Below are the code and all the weights of a small trained network. Each question names an input and a target symbol and asks about switching units off, where a switched-off unit gives its printed mean instead of its output.

import numpy as np


def w(rows, s, z=0):
    codes = np.array(rows[::2]) - 128.0
    scale = np.full(codes.shape[1], s)
    scale[-1] = z or s
    return codes * scale


def f(y):
    return np.maximum(y, 0)


def softmax(a):
    e = np.exp(a - a.max(-1, keepdims=True))
    return e / e.sum(-1, keepdims=True)


def log_softmax(a):
    a = a - a.max(-1, keepdims=True)
    return a - np.log(np.exp(a).sum(-1, keepdims=True))


def net(x, mask):
    ids = ['αγδζθλμψω'.index(c) for c in x.split()]
    T = len(ids)
    res = E[ids] + P[:T]
    u = 0
    for l in range(2):
        r = res
        for j in range(3):
            rows = slice(4 * j, 4 * j + 4)
            q, k, v = (r @ M[l][rows].T for M in (Q, K, V))
            z = softmax(np.where(np.tri(T) > 0, q @ k.T / 4**0.5, -1e9)) @ v
            o = O[l][rows]
            res = res + np.where(mask[u + j], z, o[:, -1]) @ o[:, :-1]
        u += 3
        y = f(res @ A[l][:, :-1].T + A[l][:, -1])
        res = res + np.where(mask[u : u + 12], y, B[l][:, -1]) @ B[l][:, :-1]
        u += 12
    return log_softmax(res[-1] @ U[:, :-1].T + U[:, -1])


Q, K, V, O, A, B = {}, {}, {}, {}, {}, {}
E = w([
[64,106,39,183,180],'α',
[129,79,40,80,183],'γ',
[148,129,203,107,146],'δ',
[92,190,118,150,182],'ζ',
[57,206,11,81,171],'θ',
[173,162,55,22,232],'λ',
[26,95,100,165,35],'μ',
[118,213,159,193,137],'ψ',
[126,146,120,1,10],'ω',
],0.0089)
P = w([
[252,122,121,190,126],'0',
[69,133,178,118,136],'1',
[10,139,200,94,132],'2',
[3,156,191,85,123],'3',
[5,170,177,96,107],'4',
[40,194,140,107,102],'5',
[81,212,112,127,88],'6',
[113,229,73,146,69],'7',
[154,235,62,158,32],'8',
[151,228,96,133,18],'9',
[60,136,204,35,48],'10',
],0.0039)
Q[0] = w([
[204,64,152,127,80],'L0H0',
[162,165,210,87,157],'L0H0',
[197,67,219,156,136],'L0H0',
[38,196,69,111,111],'L0H0',
[104,218,81,91,138],'L0H1',
[86,150,65,76,61],'L0H1',
[34,236,91,132,113],'L0H1',
[155,87,105,136,73],'L0H1',
[1,62,110,105,19],'L0H2',
[115,167,154,116,172],'L0H2',
[220,135,49,134,128],'L0H2',
[49,39,109,141,32],'L0H2',
],0.0075)
K[0] = w([
[198,137,69,164,214],'L0H0',
[100,54,110,176,113],'L0H0',
[128,88,100,223,196],'L0H0',
[124,132,160,64,71],'L0H0',
[74,170,118,143,65],'L0H1',
[87,202,104,134,126],'L0H1',
[97,194,121,47,44],'L0H1',
[162,151,82,125,169],'L0H1',
[60,111,153,51,2],'L0H2',
[81,166,108,157,160],'L0H2',
[210,148,203,110,190],'L0H2',
[121,58,148,65,30],'L0H2',
],0.0086)
V[0] = w([
[39,201,119,44,29],'L0H0',
[131,72,129,124,187],'L0H0',
[123,33,191,133,215],'L0H0',
[61,3,167,136,129],'L0H0',
[48,114,176,186,173],'L0H1',
[48,128,100,29,111],'L0H1',
[178,239,129,141,18],'L0H1',
[90,17,193,120,81],'L0H1',
[62,161,116,157,163],'L0H2',
[179,78,82,125,203],'L0H2',
[100,90,212,84,61],'L0H2',
[128,170,136,161,122],'L0H2',
],0.0051)
O[0] = w([
[134,232,114,137,144,254],'L0H0',
[164,59,146,138,93,91],'L0H0',
[192,59,92,169,102,64],'L0H0',
[242,94,95,139,143,110],'L0H0',
[255,134,67,105,93,112],'L0H1',
[139,227,135,186,135,203],'L0H1',
[22,164,129,72,168,168],'L0H1',
[217,99,107,163,194,119],'L0H1',
[195,169,141,101,138,139],'L0H2',
[159,81,191,137,149,80],'L0H2',
[133,134,86,152,101,157],'L0H2',
[137,118,98,86,163,126],'L0H2',
],0.0053,0.0052)
A[0] = w([
[107,130,198,175,180,10],'L0N0',
[138,226,74,132,177,149],'L0N1',
[77,133,46,89,254,107],'L0N2',
[152,126,126,52,68,149],'L0N3',
[171,163,219,206,159,157],'L0N4',
[98,202,207,135,166,66],'L0N5',
[176,182,197,180,158,196],'L0N6',
[66,113,99,110,18,233],'L0N7',
[75,41,116,221,64,140],'L0N8',
[63,196,76,173,222,189],'L0N9',
[192,42,91,216,162,40],'L0N10',
[82,169,169,218,130,251],'L0N11',
],0.0058,0.0024)
B[0] = w([
[57,103,188,66,16,130],'L0N0',
[83,173,184,108,205,238],'L0N1',
[27,178,44,76,154,190],'L0N2',
[128,197,221,103,85,157],'L0N3',
[235,115,245,204,95,144],'L0N4',
[68,108,244,130,183,184],'L0N5',
[227,212,207,219,161,156],'L0N6',
[68,247,117,95,54,212],'L0N7',
[4,140,71,119,22,142],'L0N8',
[35,213,163,126,172,254],'L0N9',
[182,2,20,33,172,130],'L0N10',
[82,185,219,219,75,209],'L0N11',
],0.0046,0.007)
Q[1] = w([
[156,86,225,137,193],'L1H0',
[123,128,33,187,123],'L1H0',
[130,111,172,222,92],'L1H0',
[92,187,178,166,99],'L1H0',
[194,3,57,202,128],'L1H1',
[198,5,60,81,111],'L1H1',
[199,36,95,211,198],'L1H1',
[171,84,46,232,93],'L1H1',
[125,117,77,119,83],'L1H2',
[79,107,94,182,179],'L1H2',
[135,93,147,156,138],'L1H2',
[66,169,109,221,104],'L1H2',
],0.0071)
K[1] = w([
[103,94,104,41,75],'L1H0',
[200,105,166,163,184],'L1H0',
[127,107,63,63,199],'L1H0',
[144,182,70,142,141],'L1H0',
[94,50,150,114,189],'L1H1',
[93,68,169,109,129],'L1H1',
[89,68,122,135,157],'L1H1',
[149,64,138,125,183],'L1H1',
[121,139,180,125,155],'L1H2',
[255,138,139,113,56],'L1H2',
[152,72,112,117,133],'L1H2',
[183,176,102,107,142],'L1H2',
],0.008)
V[1] = w([
[191,140,108,109,219],'L1H0',
[117,129,37,137,171],'L1H0',
[106,125,127,136,42],'L1H0',
[112,137,50,53,117],'L1H0',
[162,119,164,201,31],'L1H1',
[127,102,103,46,45],'L1H1',
[97,125,37,239,121],'L1H1',
[159,64,104,63,95],'L1H1',
[116,138,98,158,221],'L1H2',
[185,144,105,2,138],'L1H2',
[118,112,125,216,196],'L1H2',
[173,134,136,241,208],'L1H2',
],0.0068)
O[1] = w([
[144,75,160,35,147,65],'L1H0',
[52,96,52,69,158,113],'L1H0',
[138,177,95,192,155,139],'L1H0',
[111,186,54,90,108,142],'L1H0',
[125,158,128,250,201,105],'L1H1',
[214,245,68,180,89,159],'L1H1',
[48,89,66,142,168,82],'L1H1',
[132,254,127,140,117,2],'L1H1',
[80,86,102,109,175,143],'L1H2',
[223,181,129,14,131,111],'L1H2',
[23,83,143,158,166,88],'L1H2',
[64,111,222,130,200,49],'L1H2',
],0.0068,0.0084)
A[1] = w([
[131,135,186,24,212,178],'L1N0',
[69,62,171,180,136,125],'L1N1',
[220,158,73,191,47,8],'L1N2',
[254,71,198,190,95,241],'L1N3',
[94,179,121,122,150,39],'L1N4',
[135,105,141,104,206,91],'L1N5',
[115,151,202,128,128,254],'L1N6',
[182,82,108,92,234,220],'L1N7',
[208,148,102,26,204,152],'L1N8',
[139,177,32,156,181,227],'L1N9',
[41,119,153,176,12,88],'L1N10',
[137,70,79,156,153,44],'L1N11',
],0.0061,0.0051)
B[1] = w([
[140,172,204,73,88,183],'L1N0',
[167,156,196,128,181,162],'L1N1',
[107,161,242,25,89,169],'L1N2',
[117,52,55,176,1,149],'L1N3',
[43,90,154,133,141,182],'L1N4',
[171,196,138,151,177,135],'L1N5',
[159,97,121,189,123,255],'L1N6',
[205,54,167,89,211,146],'L1N7',
[183,243,89,102,140,161],'L1N8',
[106,87,86,115,47,250],'L1N9',
[198,221,87,161,208,228],'L1N10',
[179,49,129,77,30,129],'L1N11',
],0.0065,0.008)
U = w([
[178,56,27,79,105,206],'α',
[222,157,74,71,225,140],'γ',
[196,51,140,161,65,220],'δ',
[167,147,220,183,189,46],'ζ',
[8,105,153,50,92,3],'θ',
[175,148,165,48,92,141],'λ',
[78,76,3,192,149,236],'μ',
[113,152,201,169,224,110],'ψ',
[186,205,61,184,84,102],'ω',
],0.0056,0.0055)

Each question gives the input, a string of symbols that net reads in full, and the target symbol t.
The units are the heads (4 rows each of Q, K, V and O) and the neurons (one row each of A and B). Each row of codes is followed by its name. A weight is (code - 128) times the scale printed after its matrix; where a second scale follows, it is the last column's (O, A, B and U).
mask holds one flag per unit, layer by layer, with each layer's heads first. A switched-off unit (its flag False) gives its mean, the last column of its rows in O or B, instead of its output. The means were averaged over made-up inputs and are rounded, as every weight is.
A unit's drop is (log p(t) with every unit on - log p(t) with that unit switched off) / (log p(t) with every unit on - log p(t) with every unit switched off).
The circuit of an input: a set's keep is (log p(t) with only the set's units on - log p(t) with every unit switched off) / (log p(t) with every unit on - log p(t) with every unit switched off). Starting from the 12 units with the biggest drops (on a tie, the unit counted first), units are removed one at a time, each time the one whose removal leaves the highest keep (on an exact tie, the one counted first), for as long as the keep stays at least 0.8.
units of the circuit, in order: the units of the circuit, biggest drop first
unit that matters most: the unit with the biggest drop
top k neurons: the k neurons with the biggest drops, biggest first
top k neurons in layer l: the k neurons of layer l with the biggest drops, biggest first
heads that matter: for each layer, one digit per head in row order, 1 if its drop is at least 0.15 and else 0, layers parted by /
input λ λ δ δ, target δ: unit that matters most -> L0H0
input γ λ λ ω μ, target ω: top 2 neurons -> [L1N10; L0N7]
input α ω ω μ ω, target ω: heads that matter -> 001 / 100
input ω ζ ω ω δ, target ω: units of the circuit, in order -> [L1H0; L0H2; L1H2; L0N7]
input θ μ ψ δ μ μ μ θ ψ μ, target ψ: heads that matter -> 000 / 111
input μ δ α μ ζ δ μ δ, target μ: units of the circuit, in order -> [L1H1; L1H2; L0N7; L1N2]
input α μ ω ω μ δ θ ψ, target ψ: top 2 neurons in layer 0 -> [L0N6; L0N11]
input ψ ψ γ δ ζ ω ω λ ω ψ μ, target ω: top 2 neurons -> [L0N7; L1N10]
input ζ θ λ, target λ: top 2 neurons -> [L1N0; L1N10]
input ω μ ψ α ψ γ ζ, target ψ: heads that matter -> 010 / 011
input θ λ μ ζ λ, target μ: top 3 neurons -> [L0N7; L0N8; L0N1]
input μ θ ζ γ ζ θ δ α μ θ, target μ: heads that matter -> 000 / 010
input α ψ λ μ ζ, target μ: top 3 neurons in layer 0 -> [L0N7; L0N8; L0N5]
input α ω ω δ α δ ψ, target ζ: heads that matter -> 010 / 010
input ζ δ δ, target δ: unit that matters most -> L1N3
input α λ μ ω λ, target ω: heads that matter -> 100 / 110
input δ μ ψ ζ, target ψ: heads that matter -> 000 / 011
input θ μ λ ω λ μ δ μ λ, target μ: top 2 neurons -> [L0N7; L1N9]
input λ ω δ δ θ, target θ: top 2 neurons -> [L0N9; L1N4]
input θ γ μ ω α γ α μ, target μ: heads that matter -> 000 / 110
input λ μ δ α λ ψ, target ζ: top 2 neurons in layer 1 -> [L1N1; L1N9]
input δ θ δ μ μ ψ δ α, target ψ: top 4 neurons -> [L0N6; L1N1; L0N4; L0N2]
input ζ λ μ ω ω λ, target ω: heads that matter -> 000 / 111
input θ μ μ γ, target μ: heads that matter -> 000 / 110
input μ μ α μ θ, target μ: top neuron in layer 1 -> [L1N2]
input ω γ ω ψ λ ω δ δ ψ θ, target ψ: top 3 neurons in layer 0 -> [L0N6; L0N11; L0N4]
